[[-47  36 -25 -45]
 [ 66 -16  54  42]
 [-56  33 -39 -39]
 [ 60 -32  34  50]]
->
[[-16  54]
 [ 33 -39]]

[[ 53  61 -39]
 [-63 -65  48]
 [ 50  62 -41]
 [-50 -46  34]]
->
[[-65  48]
 [ 62 -41]]

[[-63  56 -16]
 [ 50 -57  13]
 [ 30  -9  36]
 [ 56 -12  57]]
->
[[-57  13]
 [ -9  36]]

[[-25 -12 -28   9 -42]
 [ 29 -33  29  19 -30]
 [ 27  17 -35 -29  -4]
 [ -8   1   0  19 -21]
 [ 21 -13   6 -64  22]]
->
[[-33  29]
 [ 17 -35]]

[[ -9   1  16   4 -44]
 [ -3  16  15   3 -29]
 [-12  -5  36  12 -54]
 [ 12  26   7  -2 -15]]
->
[[16 15]
 [-5 36]]

[[-17 -14  -5]
 [ 30   7   9]
 [-22 -62 -37]]
->
[[  7   9]
 [-62 -37]]

[[ 12 -57  41  39]
 [-30  26 -64 -52]
 [ 54 -42  15  36]]
->
[[ 26 -64]
 [-42  15]]

[[ 42 -21  42  49  54]
 [-44  48 -19 -11 -29]
 [ 57 -46  15  29  43]]
->
[[ 48 -19]
 [-46  15]]
---
[[-53 -36 -30]
 [-45 -23 -19]
 [-51 -38 -18]
 [-48 -34 -11]]
->
[[-23 -19]
 [-38 -18]]

[[  8  10  15]
 [ -3  10  14]
 [ 14  11  46]
 [  9 -10  66]
 [ -8   8  15]]
->
[[10 14]
 [11 46]]

[[ 23 -51  48 -64]
 [-40  53 -22  66]
 [ 31 -28  34  20]
 [ 62 -46  49  -7]
 [ 19  -9  17  10]]
->
[[ 53 -22]
 [-28  34]]

[[ -4  -1  -2   5]
 [-16  59   3 -24]
 [-11   0   2  15]
 [  4  -4   2   4]]
->
[[59  3]
 [ 0  2]]

[[-34  -8 -56]
 [-13  -2 -17]
 [ 23  19  49]
 [-34  -4 -47]]
->
[[ -2 -17]
 [ 19  49]]

[[ 34 -55  44]
 [ 35 -43  45]
 [ 25 -37  32]]
->
[[-43  45]
 [-37  32]]

[[ 37  -4 -66]
 [ 11  18 -44]
 [-28   9  40]]
->
[[ 18 -44]
 [  9  40]]
---
[[ -3  19 -20  10  20  49 -16]
 [ -4  11   3  -6  27  47 -35]
 [  0   6  -2  24 -19 -14  28]]
->
[[ -4  11   3  -6  27  47 -35]
 [  0   6  -2  24 -19 -14  28]
 [ -3  19 -20  10  20  49 -16]]

[[ -4  51  36  20 -15  -2  10 -22  12 -15]
 [  8 -13  15 -16  17  37 -22 -28  -4  23]
 [ -3  -4 -25   0 -16 -24  20  15   6 -16]
 [  8  -3 -24 -14 -14  14  25   0   5  -3]
 [  5  18  25   3   5  29  -9 -20  -2   9]]
->
[[ -4  51  36  20 -15  -2  10 -22  12 -15]
 [  5  18  25   3   5  29  -9 -20  -2   9]
 [  8 -13  15 -16  17  37 -22 -28  -4  23]
 [  8  -3 -24 -14 -14  14  25   0   5  -3]
 [ -3  -4 -25   0 -16 -24  20  15   6 -16]]

[[-24  47 -31  43  44 -29 -37 -21  38  43  39 -35 -38  45 -28]
 [ 35 -42  41 -38 -39  35  47  32 -33 -37 -34  44  47 -40  37]
 [ -5  -1  -7  -2  -2   2  -5   0  -8  -7  -3  -1  -3   0   4]
 [-30  48 -35  46  44 -26 -39 -23  40  41  42 -36 -41  47 -31]]
->
[[ 35 -42  41 -38 -39  35  47  32 -33 -37 -34  44  47 -40  37]
 [ -5  -1  -7  -2  -2   2  -5   0  -8  -7  -3  -1  -3   0   4]
 [-24  47 -31  43  44 -29 -37 -21  38  43  39 -35 -38  45 -28]
 [-30  48 -35  46  44 -26 -39 -23  40  41  42 -36 -41  47 -31]]

[[ -5 -28 -43 -10 -55  -7]
 [ 12 -19   3   1 -46 -13]
 [  6   2  13  30 -45  10]]
->
[[  6   2  13  30 -45  10]
 [ 12 -19   3   1 -46 -13]
 [ -5 -28 -43 -10 -55  -7]]

[[ -7   0   2   3 -17   2   4  -1  -5  -4   4   0  -6]
 [-30  40  47 -16 -38 -33  55 -38 -31 -37  55  48  37]
 [ -9  12   7  -1 -14  -3  11  -7  -7 -14   9   8   2]
 [ 28 -23 -32   8  35  23 -42  33  30  29 -39 -31 -39]
 [-18  37  24 -13 -31 -26  32 -25 -24 -36  32  33  28]]
->
[[-30  40  47 -16 -38 -33  55 -38 -31 -37  55  48  37]
 [-18  37  24 -13 -31 -26  32 -25 -24 -36  32  33  28]
 [ -9  12   7  -1 -14  -3  11  -7  -7 -14   9   8   2]
 [ -7   0   2   3 -17   2   4  -1  -5  -4   4   0  -6]
 [ 28 -23 -32   8  35  23 -42  33  30  29 -39 -31 -39]]

[[ 19   6  -4   0   7  -7 -11 -29  -3  -2  -2   7   5  14  33]
 [  2  -5   8  -4 -19   1   8 -43   2  -2   9 -19  -1 -14  51]
 [-27 -11  12   8  -7   0   3  29   4  -7  -3  -7   0  -6 -44]
 [ -8  -6   4  -6 -18  -2   7 -39   2  -1   5 -18  -2 -16  46]]
->
[[-27 -11  12   8  -7   0   3  29   4  -7  -3  -7   0  -6 -44]
 [  2  -5   8  -4 -19   1   8 -43   2  -2   9 -19  -1 -14  51]
 [ -8  -6   4  -6 -18  -2   7 -39   2  -1   5 -18  -2 -16  46]
 [ 19   6  -4   0   7  -7 -11 -29  -3  -2  -2   7   5  14  33]]

[[ 21   5  20 -23 -22  31  13  17 -55]
 [ 33 -44 -29   2   6 -40  25  -3 -11]
 [  5 -21 -53   9  17 -44   8 -22 -11]
 [ 13 -17  15 -16 -39  34  -4 -17 -49]
 [-43  29 -25  17  22 -13 -26 -21  31]]
->
[[ 21   5  20 -23 -22  31  13  17 -55]
 [ 13 -17  15 -16 -39  34  -4 -17 -49]
 [-43  29 -25  17  22 -13 -26 -21  31]
 [ 33 -44 -29   2   6 -40  25  -3 -11]
 [  5 -21 -53   9  17 -44   8 -22 -11]]

[[ 47  46 -24 -10  53  33 -27  -6 -48   9]
 [ -1 -33 -53 -35  21 -31  21  12  -2   8]
 [  1 -25 -48 -61   4 -17  51  33  -8 -28]
 [ 29  13 -27 -25   6  13   1  17 -41 -24]
 [ 25  -9 -31 -37 -13  -6  29  34  -8 -20]
 [ 28  19  -6 -31  -4  24  37  26 -38 -24]
 [ 14  18 -58 -54  63 -12  12   2 -31   7]
 [ 11   2 -32 -41  18 -23  21  11 -22  -7]]
->
[[ 28  19  -6 -31  -4  24  37  26 -38 -24]
 [ 47  46 -24 -10  53  33 -27  -6 -48   9]
 [ 29  13 -27 -25   6  13   1  17 -41 -24]
 [ 25  -9 -31 -37 -13  -6  29  34  -8 -20]
 [ 11   2 -32 -41  18 -23  21  11 -22  -7]
 [  1 -25 -48 -61   4 -17  51  33  -8 -28]
 [ -1 -33 -53 -35  21 -31  21  12  -2   8]
 [ 14  18 -58 -54  63 -12  12   2 -31   7]]
